Here is a tiny trained network, its code and every weight. The questions are about switching its units off for an input and a class, where a switched-off unit gives its printed mean instead of its output.

import numpy as np


def w(rows, s, z=0):
    codes = np.array(rows[::2]) - 128.0
    scale = np.full(codes.shape[1], s)
    scale[-1] = z or s
    return codes * scale


def f(y):
    return np.maximum(y, 0)


def log_softmax(a):
    a = a - a.max(-1, keepdims=True)
    return a - np.log(np.exp(a).sum(-1, keepdims=True))


def net(x, mask):
    res = np.array(x, float).reshape(1, 5) / 4 @ E
    y = f(res @ A[0][:, :-1].T + A[0][:, -1])
    res = res + np.where(mask, y, B[0][:, -1]) @ B[0][:, :-1]
    return log_softmax(res[-1] @ U[:, :-1].T + U[:, -1])


A, B = {}, {}
E = w([
[208,143,91,131,139,167,127,80],'x0',
[129,155,111,128,140,134,137,156],'x1',
[124,141,129,208,36,185,30,152],'x2',
[125,141,122,104,123,153,155,154],'x3',
[142,148,169,59,174,182,2,152],'x4',
],0.017)
A[0] = w([
[182,108,175,66,248,58,166,147,67],'neuron 0',
[218,169,47,99,170,206,116,13,13],'neuron 1',
[128,135,226,39,229,119,68,142,2],'neuron 2',
[1,101,188,101,158,76,96,195,63],'neuron 3',
[91,47,57,121,158,140,93,88,76],'neuron 4',
[141,62,113,79,213,126,148,119,81],'neuron 5',
[170,138,167,89,138,171,41,159,73],'neuron 6',
],0.0086,0.0037)
B[0] = w([
[136,134,90,187,84,209,90,182,248],'neuron 0',
[46,210,142,115,182,134,126,33,239],'neuron 1',
[181,150,144,106,126,6,153,153,240],'neuron 2',
[102,179,142,83,184,185,121,31,201],'neuron 3',
[143,114,125,112,142,132,117,112,140],'neuron 4',
[203,120,81,154,104,191,94,106,206],'neuron 5',
[188,81,87,154,105,87,156,118,222],'neuron 6',
],0.013,0.016)
U = w([
[153,99,128,145,66,175,25,168,233],'0',
[63,150,173,71,212,111,130,91,2],'1',
[161,82,100,131,123,6,215,141,146],'2',
],0.012,0.0011)

Each question gives the input, the list of numbers given to net, and the class t.
The units are the neurons (one row each of A and B). Each row of codes is followed by its name. A weight is (code - 128) times the scale printed after its matrix; where a second scale follows, it is the last column's (A, B and U).
mask holds one flag per neuron, in row order. A switched-off neuron (its flag False) gives its mean, the last column of its row in B, instead of its output. The means were averaged over made-up inputs and are rounded, as every weight is.
A unit's drop is (log p(t) with every unit on - log p(t) with that unit switched off) / (log p(t) with every unit on - log p(t) with every unit switched off).
The circuit of an input: a set's keep is (log p(t) with only the set's units on - log p(t) with every unit switched off) / (log p(t) with every unit on - log p(t) with every unit switched off). Starting from all 7 units, units are removed one at a time, each time the one whose removal leaves the highest keep (on an exact tie, the one counted first), for as long as the keep stays at least 0.8.
circuit, biggest first: the units of the circuit, biggest drop first
top k neurons: the k neurons with the biggest drops, biggest first
drop when u is switched off: that unit's drop, to one decimal
input [-3,2,2,0,0], class 1: circuit, biggest first	neuron 0
input [4,6,-6,-8,7], class 2: top 2 neurons	neuron 2; neuron 6
input [8,-4,7,6,2], class 1: top 3 neurons	neuron 1; neuron 0; neuron 5
input [2,4,4,-2,5], class 2: circuit, biggest first	neuron 0; neuron 6
input [-4,-2,3,-8,5], class 2: top 2 neurons	neuron 6; neuron 1
input [7,7,-7,-1,6], class 0: top 3 neurons	neuron 0; neuron 5; neuron 3
input [-5,3,-3,-7,-5], class 1: top 2 neurons	neuron 6; neuron 2
input [-5,-7,-5,4,1], class 0: top 3 neurons	neuron 0; neuron 1; neuron 5
input [-4,8,3,-3,1], class 1: top 3 neurons	neuron 0; neuron 5; neuron 3
input [0,0,0,2,2], class 2: top 2 neurons	neuron 0; neuron 1
input [-4,-4,3,-2,-3], class 1: top 4 neurons	neuron 0; neuron 5; neuron 6; neuron 2
input [-7,4,-8,7,5], class 0: top 3 neurons	neuron 0; neuron 5; neuron 1
input [8,4,-5,2,-2], class 1: drop when neuron 1 is switched off	2.9
input [8,-8,-1,8,5], class 1: circuit, biggest first	neuron 1
input [6,-3,-8,1,-5], class 0: drop when neuron 0 is switched off	0.4
input [1,6,4,-3,6], class 2: drop when neuron 6 is switched off	0.2
